Known rows:
  67  166 -125 -107  -96   39   73  160   26 -169  -40 -125  151 -121 -126  167   38  211  -71 -170  -76  -14  103   77   67   46   61  128  130  -66   14: breflukom
  77  125  -29   92   50  -28  -31  -15   26  330    1    7  -27  -30  -11   63  -54  -35  -36   52  -51  -32  164 -111  -43  -45  220 -206 -230  115  -25: grine
   8   62   27  219  184  -17  106  -31  -16   39  112  -56   46  173  142 -132  -96 -138  -27   84  -18   80  -57   39  -12  -17  -71 -214  124  -18   56: klonik
  6  85 -27  17  45  29  47  50 -47   5 -20 -87  37  11 -33  36  30  70  25 -21 -35 -15 -23 -29  29 -25  25  28  59 -39  26: skadram
 136  110  -92  -55  -70 -104  153  204  -84 -176   14 -124  151  136 -168   24    8  221  125 -159   72   20 -188   15  103   95  -29  346  143   63   41: ruster
  57  150   36   66  131   38  226   34   -5 -244   82  -62  179   15  -65 -150  152  210  133 -115  -53   23 -117  166  -14  -80 -183  233  377 -146  105: flogisto
  31  122    8   -1   40  -30  100  -47   15    3    0  -58   -6  -42 -113  -24  115   31   39  -99   -6  -55  -15  -56  -28   14   -4   74   91  -27   29: rudrun
  52  111  -50   17   20   22   24   15    3   20   24 -110   24   15   16   65  -31   36  -51  -17  -38   91  -63  -41   78   43 -135  -29  105  -10   21: ligron
  -1 -152   88  -87  -74 -135   13 -189  141 -146   17  208 -112 -136 -132 -175  153  -59    7  -82   93  -41    7   94 -123   57 -138  133  -39   46  -16: rotek
   1 -164   -5  -26 -179 -147 -114  -22  166  -59   52  169    5 -111   34   56 -129 -170 -195   35   99   -5  250   78 -147  101  241 -232 -268  150  -98: flover
 237   21  -58  156  -27  110   80  201   15  -84 -144  -40  185   63  -76 -155   59  264 -104 -205  -26 -127  -96   76  156 -124  -53  374   74  -76  152: plekan
 117  -36  133  396   24  -63   76    3  -27    0  -37 -152  125  188  115  -92  -92 -141 -225  -44  211   84 -447 -322  -33   46    0  100  -64   35   71: potre
 39  53 -13 -10  14  58 -14  70 -13  38 -23 -52   7  25 -18  13  49  62  47 -21 -31 -98  30 -35  59 -65   6  39  73 -60  40: skinek
-174   20   47   24   82  -71   36  -52  -20 -138  154 -176  -50  126  181   91  -97 -316  -46   98   57   60   12  -98  -52  164   12 -383  228  -73  -32: tiro
-140 -256   93  -30   26 -125 -101 -107 -100  -70   41   68 -151   66   32    2  -47 -168  135  264  133   45 -101   19 -111  -27   -6 -180 -214   91  -90: gropomuk
  33    9  -30  262   63    7  177   50  -32  190 -165   57  122  204   56 -208 -135 -136 -214 -183   14  -38  -64  -60   43   64  255  102 -167   59   39: briflim
 104  -19  -35   57  -31 -184   13  119  -31  127   12  -27  -64  267  -50  -81  -75 -116   63  -42  152 -130  -18 -157   47   94  169    1  -91  169   27: brutugur
  15 -133 -104 -209 -212  -70  -48   34  127 -411   57   65   10  -75   -5   50  -85   22 -151  -85   19  150   28  279  115  230 -344   79  166   33  -15: seves

Facts:
babrak φ bribor; badregrir φ trazisus; bafimek φ gredril
befi φ seves; begal φ nakibrun; bonok φ nakibrun
braniruk φ liflel; breda φ kaplun; breflukom φ bestam
bribor φ gritron; briflim φ nakibrun; broskobin φ drede
brovar φ mobus; brozel φ gritron; brutugur φ drede
bruvos φ refes; datul φ kibro; davel φ flover
doplen φ kibro; drede φ liflel; dreklur φ gropomuk
drofom φ klestu; druklan φ refes; feflodel φ fupe
flodril φ nakibrun; flogisto φ natrafles; flovafluk φ bribor
flover φ trazisus; flurik φ drofom; fotur φ bruvos
fupe φ bestam; furur φ klagen; gibrak φ brugrefle
gita φ bestam; gituk φ flover; gofu φ trizim
gonolo φ fupe; goplutar φ natrafles; gredril φ kibro
grezon φ brugrefle; grigromen φ brozel; grine φ flover
gropomuk φ trizim; grulen φ brugrefle; kaplun φ klestu
keru φ rolilas; kiti φ mobus; klagen φ trazisus
klasak φ gritron; klomes φ klestu; klonik φ seves
kluril φ mobus; klustis φ natrafles; kuflek φ trokla
liflel φ mobus; ligron φ gritron; limem φ gropomuk
lovos φ gibrak; miplo φ raska; nakibrun φ kibro
nari φ mobus; natrafles φ rotek; navik φ keru
nuplem φ raska; patim φ klagen; pebase φ bestam
pladris φ rotek; plekan φ liflel; pluta φ mobus
potre φ bribor; puplil φ refes; puver φ natrafles
raska φ gritron; rebrer φ rolilas; reklir φ todra
rolilas φ trizim; rotek φ klestu; rudrun φ rotek
ruflin φ nakibrun; ruster φ bruvos; seves φ gritron
skadram φ druklan; skagri φ kluril; skinek φ kluril
staza φ rotek; stisir φ nakibrun; stutel φ gritron
tedok φ brozel; tiro φ brozel; tobras φ druklan
todra φ kibro; tofal φ keru; trazisus φ bestam
trikek φ trazisus; trokla φ trizim; vabretak φ brugrefle
vupil φ brozel; zeklok φ gibrak; zelu φ todra
zeme φ bribor; zibrek φ drofom; zibrofak φ liflel
zolu φ refes; bonok α potre; bonok α skagri
breda α gibrak; breflukom α flover; breflukom α flurik
flogisto α klonik; flovafluk α grigromen; flovafluk α klomes
fotur α stutel; furur α navik; furur α doplen
furur α miplo; grezon α gituk; kaplun α pluta
klasak α badregrir; klasak α zeme; klasak α dreklur
klasak α gropomuk; lovos α gritron; lovos α klustis
nari α reklir; nari α badregrir; nari α todra
nari α zolu; patim α brozel; patim α drede
patim α brovar; plekan α pebase; plekan α briflim
ruster α puver; ruster α brutugur; seves α doplen
staza α ruflin; tedok α brozel; tedok α pladris
tedok α bestam; tedok α raska; tobras α rolilas
tobras α gonolo; trikek α vupil; trikek α liflel
trikek α stisir; trikek α grine; trikek α drede
vabretak α braniruk; vabretak α begal; vabretak α tiro

Rows:
No name comes twice in this set of rows, the named rows included.
-158   84   29 -119   16   52  116  104  -73 -413  122 -204  133   15   42  122   72   59  118  -22   -5   30  -62   58  -11   44  -49   17  447 -223   15 -> vabretak
-318    2   54  -44   79  -12  113    0  -88 -100  103  -67    2  175  184   12  -80 -324   45   15   33    2   43  -79  -86  155  246 -229  223 -117  -66 -> begal
  18  185 -179 -495 -205 -162  -13  192  -89 -101   93 -160  -56    1 -284  324   64  251  349  -99   51    6    1  -83  115  219  -23  261  176  126  -73 -> grezon
  25  147 -103 -120  -90  -25  115  189   17 -284   55 -138  178  -40  -92  158   18  146  -15 -155  -21   -1   93  106   40  103   80   84  229  -67   12 -> furur
  87   52  -18   66    8 -283  157   -5   -2   95   26  -38  -60  196 -143 -104  -12 -161   42 -122  174  -79  -80 -168  -48  192  161   40  -77  200    9 -> puver
  64 -135   37   20  -82  -81 -167  -91  131  183   38  251  -58 -110   36  -32  -90  -74  -74  137   42   23  188   70 -134  -44  120 -187 -371  191  -77 -> bestam
 220  265 -248 -117  107 -157  282  119   35   32   79   90   65  126 -281 -220   37  268  233 -190 -166  -25  232  436  156   39 -162  182  205  150   90 -> staza
 -43   47 -101    0    5 -128   43    6   17    8   23 -118  -87  111   29   82 -125 -265 -155  -43   23  -14  137  -43   45  228   98 -286   11   67  -20 -> miplo
  38   89  142  152  166   -7  -75 -119  -89  320  193  -36  -57  127  137  -37  -34  -17  240  273   44  175 -284 -243  -73 -127 -184 -110   25   80    3 -> stutel
   1  144  108  103   97  399  -14  -84   18  -43 -141  -77  146 -349   20   46  265  321  -89  -49 -219    7  -90   -5    1 -322 -201  209  176 -358   87 -> breda
-208 -231   37   25  197  -53   -7 -143 -104 -135   81  104 -127   81  116 -102  -85 -195  125  334  -19   38  110  338  -99 -114  -53 -414  -75    7  -45 -> rolilas
 110  -95  162  373   23  -36   38   55  -54    9  -73 -101  102  206   88 -146  -19  -98 -124  -41  211  -89 -358 -323  -46  -59  142  158  -86   -5   83 -> skagri

The same things again, as new rows of numbers:
Known rows:
 -15 -195  478  -26   95  130    6 -332  -49  -25  184  271  297 -250   91 -176 -210 -162   67  143 -126   25 -352 -222  113 -194  -71 -241: doplen
 -58  -62   26  -14  -96  167  -59  -75  -95   54  -24 -114  -96  -11  -41   -4  107   78 -149   -7   47   61   -8 -110  142  -88 -205  -29: kibro
   8 -140  302   69   32  144  132 -164 -147 -381  276  549  644  153  105  224  -81 -190  138   -6  -25 -276 -259 -461  117 -243  171 -282: furur
  75  -11  214  -75   71  236  -70   13 -229  -37   17  -42   43  -89   86 -114  -67   11   48  173  -46   10 -115 -173   22  -69  -41 -217: navik
  39  -73    7  -62  -60  212   54  142  -80  -42   25 -145  -12  165   38   64  -60  120 -105   34   66  168  -36 -108  269 -217 -126  -70: klagen
  70   -7  -50 -145  -58   54 -113   41  -32  -90  102 -226  -65   -1   15  -74   13   91 -123   61    7    5  -88    1    2  -33   31    8: zibrofak
  40  -32   -9  -93  -67  191  -79   82  -69  -79   90 -191   11   97  107    4   -8   96 -119   75   28  149   -4  -82  120 -109  -90 -153: gita
  66   25 -205  107 -219  241  -71  -11 -137 -522   32  126  297  142  131  370  230   91  -77 -201   62 -479  204 -297   27   11   27 -112: flovafluk
 139  -42  -23  -80  -41  208 -126   -8 -121 -139   93 -206   28   18  136   -4  -38  102 -152  -10   57    3  134  -40  -14  -62 -231  -31: klomes
  50   45   18  -81  -13  233 -119   71 -204  -44   -9 -196  -66    3   74  -53   41   91  -58  108   16   45   20 -116   28  -15  -61 -154: kuflek
  -4  -72 -150   23 -123  285   99  -23 -107  -98 -214 -162 -105  -71  123   -6    8   64  -94  -30   13  114  -70  -36   89 -140    2   -2: raska
 -26 -205  158   95    5  -74  -66 -215 -184 -310 -137 -501  -87  148  169   37   12  208 -172  -98  -80   62   21  -88   81  -20  105 -283: potre
  65  -33  -29  -77   28  149  -76  -23 -168  -54  106 -184   39   16  157  -54  -40   66 -155  -49  135  149   74  -51  -91  -65 -162  -48: rudrun
 155   37  -77 -186 -131  155 -169  103   37 -128  132 -184  -30  -53   21  -40   -7  104 -122   82  -30 -117   11   12   17  -43 -113   64: braniruk
  30  -66  -10  -58  -57  202   28   93 -108  -39   11 -153  -44   97   23   28  -35  113 -114   38   67  119  -18  -78  221 -183 -122  -55: fupe
  36  -17   -6 -101  -76  199  -83   77  -75  -86   89 -186    5   99  111    6   -5   87 -120   72   29  146  -13  -79  114 -102  -91 -150: feflodel
  62  -51  -50  -85  -21   75  -25   41  -84  -42   17 -195 -116  -21  -55  -42   14  103 -115   32   45  -19  -87   -1   95 -106   -4  100: kluril
 115  -21  -65   52   81  189  -53  144 -274  180  -88 -198   35  -60  -70  -12  148  166  -43  128   90   71   11 -140  180   84  -48 -105: gropomuk

Rows:
No name comes twice in this set of rows, the named rows included.
-138   65 -425  -14 -350  440  273   -9 -111 -274 -147  153  337  639  183  392  246 -324   22   47  -56  -46  -80 -351 -287 -201  281   26 -> patim
 103  -33  -67  -29 -133  239 -125    8  -56 -239  -27 -208  -23 -108  177   17  -12  167 -137  -17  -11  -33   69  -41  112  -40 -131 -115 -> grigromen
 151  -98 -217   74   23   91 -113  226  -30  235  139 -260  369   74   29   82  183  208 -160  142  140  313  -34 -149  295  181   27 -225 -> badregrir
  35  -63  -26  -36   -7  198  -19   -1 -188  -25  -12 -147  -97  -16    8  -26   33   67 -117   41   70   48   27  -26  155 -123  -97  -38 -> brugrefle
  46  -39  -27  -85    4  172  -75   -7 -147  -65   84 -184    2   14  133  -41  -14   68 -143  -10   95  131   45  -49  -22  -63 -125  -76 -> zibrek
-208 -210  197  216  -92 -233  -83 -421 -284 -419  -38 -208  192  569  -30  403  360   76 -146 -250  -53 -349  158 -459  -58   56  169 -297 -> bonok
  74   32   63  -37   34  260  -25  125 -327   28 -153 -153 -155  -11  -26  -39   45  112    3  122   29  -19   18 -157   81  -55  -98  -82 -> keru
  73  -64 -170   73  -43  157 -112   67  -62   -9  -15 -241  132 -151  132  -10  111  192 -161   16   88  165  -38  -59  156  123   36 -191 -> zeme
   8    2 -167 -150 -147  209    4  -21  -26  -40  -31 -217  -47  123   87  -49   45  -75  -86  138  -68  127 -125   -4 -142  -91   84   49 -> brovar
  21  -68  -87   38  -71  225   24    7 -104 -133 -142 -162  -78 -162  111  -12   -1  177 -120  -75   54   58  -30  -36  196 -105  -44  -55 -> bribor
  35  -17   14 -103  -88  207  -65  116  -47  -98  105 -187   33  160  114   32  -41  104 -115   80   29  188  -33 -107  150 -137  -96 -169 -> davel
  12  -47  -88  -71 -103  279   90   72  -95  -15  -79 -159  -50  171   59   37  -18   15  -89   79   10  185  -64  -80  133 -218  -80   -1 -> bestam
-106  -61   61  -21 -135  151  -88 -113  -53   83  -29  -97 -102  -11  -69    6  127   73 -170   -1   36   48  -16 -153  130  -74 -242  -37 -> nakibrun
  14  -49  -95   14  -68  109 -168   -8  -45  154   74 -191  122  -50    0    7  189  116 -174   71   71  167   -9 -130  129  123  -92 -160 -> reklir
  95  -31 -180   48 -163  254 -128  -93 -236 -464  173  117  297  264   29  358  291  -20 -111  -57   61 -472  317 -205   61  -34   19 -110 -> ruster

Now the same things, written a new way:
Known rows:
  24    5   93  119  -79   19  -33 -147 -244  -23   48  -79 -364  400  146 -294   43  327  -12 -226  -87 -114  140   45 -101  209 -162 -204   75 -352  -32 -150 -278   16  203 -158  -27  282 -277   52   54  -13   79  234 -255  176  241  -28  -45   83   51: trikek
  59  -29  116  276 -201   49   17   56 -148  -35   99  -64 -261  371  144 -250  -54  316  145 -102  -14  -50  226   18   44  218 -233 -226  134 -177 -171   55 -100   83  560 -306  -20  234 -254  128    5  206 -101  144    0  110  160 -165 -181  -52   66: vupil
  -8  -12  -16  181 -237   82   30  -55  -21 -116  115 -169 -156  275   24 -102  -70  227  163   24  -13  -83  249  101   79  138  -86 -296  133 -194 -259  174 -119  142  524 -480   13  220 -115  163  -21  114 -132  243  -65  112   91 -307 -158  -22   42: brozel
  77   11  183  160 -180   -2   37  166 -239 -108  115 -137 -220  336  115 -264  -25  104  136 -133  -72  -73  147   32    1  131 -255 -266   69 -130 -226  114 -118   70  473   16   19  132  -72   63  -19  161 -156   76   38  247   43 -189  -97 -143   79: grigromen
  -4   -3  201  238  -41   41  -52    7 -233  -67  132 -122 -288  443   58 -226 -103  154   41  -95   -4 -101  135   92  -96  145 -143 -126   37 -260  -69  -85 -207   57  312  -78   59  170 -183   16   50   41  -86   84  -56  249   91   24   62   35   19: limem
 -63   54  163  398 -138   71  -37  143 -253   15  288  -99 -125  571  188 -131 -221  143  180 -202   11 -168  161   -4   77   34 -228  -75   10 -183 -153   27 -248   60  466  -81   92  152 -193 -113  -61   83 -121  208   42  238    0  -69  -71 -129   26: reklir
 -62   69  186  163  -30   17  -39   72 -286  -47   93   35 -192  542   83 -211  -90  193  147 -118 -177 -207   69   61  -85   58 -187  -92  -89 -289  103 -184 -345  133  217  -18   28  101 -112 -206  -51  -50  -79  270 -116  305    6    0  106  193   36: nari
-177   65   -6  377 -174   86  -50   34 -142  -37  350 -170  -12  531  114   34 -277   90  176 -132   57 -206  172   43  112  -73  -37 -135    5 -222 -276  110 -264   83  394 -217  163  151  -83 -103  -24  -42 -145  335  -38  203  -82 -175  -28 -138    6: todra
  77  -19  176  255 -259  -28   92  191 -308  111    5  -95 -190  256    8 -466  142   40   71 -118   34 -105  241  127  -41   28 -316 -189  112 -155 -318  -14 -134  -77  355   74  146  160   26  148  216  113 -140    1   -6  171   57 -186  -26 -366  -16: klustis
-105   12   91  204  -50   82  -90 -149  -94 -146  168 -246 -208  381  -88  -49 -143   71   25   18   82  -83  154  207 -140   94   80 -160   19 -354 -180   -7 -215   69  282 -256  116  157  -58   47   74  -74 -176  148  -86  244  -13   -8  146   47  -39: keru
-104   64   63  170  -27   83  -94  -93 -169  -85  188 -127   -5  392  -25  -55  -87  264   79   64   -9  -50  148   72  -12  -62  -46 -211  256 -213 -210  -37 -215   44  297  -89  153  174  -12   15    8 -107 -130  119 -232  282   81 -182  143   15   75: refes
 -27   -4  134  272  -85   -8  -38   41 -252  -25  169  -52 -268  504  152 -246 -144  169   56 -140  -49 -167  130   20   -1   69 -176 -152   27 -187  -71  -76 -215   66  250  -31   63  186 -212   13   88   30  -27  191 -109  223  108  -58  -19   -3   44: bafimek
  29  -10  114  276 -183 -195   23   80 -479   11   93  -19  -91  499  159 -445    7  150   81   41  -45   -9  103  105 -182   33 -430 -177   97 -216 -309   86 -134  132  441  -98   25  184  -54   50  177  160 -179  211  -20  277  105 -276   75 -186    9: skagri
 123   -2  152  209 -158 -178   57   43 -407  -21   78 -135 -111  444  178 -384   -8   37   64   99  -78  -34  145  151 -116   46 -433 -168  121 -134 -257  196  -94  158  437 -140    2  223  -79  125  123  221  -98  169    9  302  113 -331  -14 -233   11: potre
-100   34   31  179  -94   73  -51  -74 -157  -90  164 -157 -101  386  -20 -105 -100  172   77    3  -13 -121  146  115  -31   -4  -28 -209  104 -259 -185  -16 -255   69  269 -177  121  163  -36   29   27  -84 -113  199 -182  242   46 -154   92   34   22: brugrefle
-102   17   68  195  -67   78  -80 -125 -107 -126  171 -226 -187  380  -69  -62 -131   89   44    9   61  -96  153  182 -109   68   54 -171   35 -332 -180   -8 -230   73  275 -240  116  156  -48   41   59  -77 -155  168 -114  236   -2  -50  129   45  -27: trokla
  41    3  168  172  -83   29   13   50 -215  -72   95  -89 -256  408   86 -261  -88  136   90  -55 -106 -153  144   70   -5  114 -215 -177   38 -164  -14  -17 -213  112  327 -100   18  173 -164   46    0   85  -17  123  -83  253  123 -101  -26   52   50: nuplem
 -75   64    0  286 -207  189   70   90  -95   29   79 -215 -130  385  -36 -113   19  152   78  -43  -52 -210  180  244  -28    6  -51 -136   98 -249 -116 -134 -362  -38  156 -245  125  126   19  141  -16  -64 -220  189 -151  162  -47 -236   74  -20  -66: rotek

Rows:
No name comes twice in this set of rows, the named rows included.
  75   -3  140   81  -58  -24    1  -75 -128  -76   -8  -24 -371  387  122 -250   -6  280   53  -71 -167 -135  166   75  -50  190 -153 -183   58 -221   71 -108 -161  121  204 -186  -60  233 -249   86   63   64   10  224 -175  172  170 -101  -98  158   73 -> tedok
  47  -28   60   19 -249  -75   88    6 -170  -89   40 -176  -83  110 -114 -319   38 -123  130   79  -13 -121  257  143   31  -23 -177 -329   71 -126 -386  268  -64  123  430 -132  146  172  142  141  174   61  -45  127  -52  222   49 -335  -67 -260   21 -> gritron
-114  -64  174  332 -184  203   -3  379 -340  -94  222  -27 -171  381  -65 -401 -196   66  218 -187   12 -186  100  -86   91   88 -209 -309  -26 -126 -183  -32 -328   54  581  125  178    5  -46  -63  -73   63 -114  -66   35  260   89   22   92   43   64 -> braniruk
 -26  -43   64  418 -190  -12  -49   43 -170   23  219  -14 -278  500  251 -228 -145  340   93 -220   55  -88  201  -56   63  141 -166 -191  107 -194 -249  -12  -88   17  437 -202   30  258 -333   97  135  130  -97  250  -33   67  150 -120 -194 -132   67 -> stisir
  94   34  201  -27  -45  -76   18   29 -217 -143   10 -100 -335  352   94 -264   32   72   43  -96 -218 -166   84   96  -91  105 -173 -227   -9 -181   10  -57 -178  101  128  129  -21  131  -70   17   34   21  -61  156 -131  311   52 -119   -7   64   84 -> flovafluk
  -4  -42  225  270 -145  226   36  321 -255 -126  219 -183 -203  324  -44 -311 -214  -61  174 -141   -2 -217  156  -27  167   89 -214 -280   14  -32 -141   90 -269   71  565   75  162   53  -75   37 -130  123  -19 -152   58  284  106  -39   -1  -41   59 -> tiro
  43   13  116  153  -12 -311  -12  -99 -411    3   80  -35 -245  594  264 -356  -53   32  -81   15 -149 -166   65  135 -196  -61 -288  -86    4 -200  -91  -30 -138  129  -23   62   19  247 -153   57  317    1   23  347 -187  314  106 -215   62  -99   20 -> bonok
  69   -7  217  -10  -42 -171    1  -44 -327   -3  -42  -14 -271  276  -12 -458  116   19  -22  -54  -93 -127  162  104 -141   -6 -214 -191   37 -210 -123 -108 -123   28   90  225  104  186   -2   35  303  -45   39   83 -192  287  119  -64   78 -117   50 -> lovos
  22   -9   93  415 -247  130   30  135 -149   80   92  -79 -254  417  143 -241   22  388  114 -173   27  -65  230   78    8  192 -225 -151  176 -222 -192 -101 -180  -54  453 -275   20  209 -224  168   18  165 -207  133  -17   62   94 -155 -128 -120    3 -> pladris
-108   15   80  200  -51   78  -88 -136 -105 -132  169 -233 -191  379  -78  -56 -137   82   37   19   68  -89  153  193 -120   85   67 -165   28 -343 -181  -14 -224   72  282 -248  122  160  -54   40   68  -79 -161  161  -97  248   -6  -37  130   53  -26 -> trizim
 -35   92  222  354  -79  122  -63  121 -278    2  249 -104  -20  530  128 -104 -154  251  194 -119   18  -56  165    2   44   23 -268  -90  155 -175 -159   -1 -239   29  551  -47  103  145 -127 -129 -126   83 -167   72   17  293   32  -70   18 -118   55 -> zolu
 -27   71  155  312 -158  153  -15   73 -331    8  250 -187 -109  485  144 -190 -113  150  160 -278   25 -123  153   21   28  113 -290 -134   34 -279 -184   55 -361   27  550 -130   79  179 -170 -120 -166   69  -31  149   -9  273   91  -39  -22 -138   12 -> badregrir
-170  -41  -88  286 -294   46  -38   30 -145  -64  122   67 -111  369  -10 -234  -47  427  218  -54   11  -35  170    7  -34  128  -71 -334   80 -340 -342   -9 -194  119  540 -412   49  147  -70   18   64   13 -270  354 -106   75   63 -226   -6   80   42 -> drede
 -34   60  231  363  -98  116  -66   94 -231  -33  243 -165 -144  512   95 -111 -177  131  162 -151   63  -75  168   78  -22  117 -204  -64   20 -259 -142   17 -242   50  541 -138   85  132 -152 -105  -95  103 -173   97   94  264  -20   20   16  -92   -3 -> dreklur

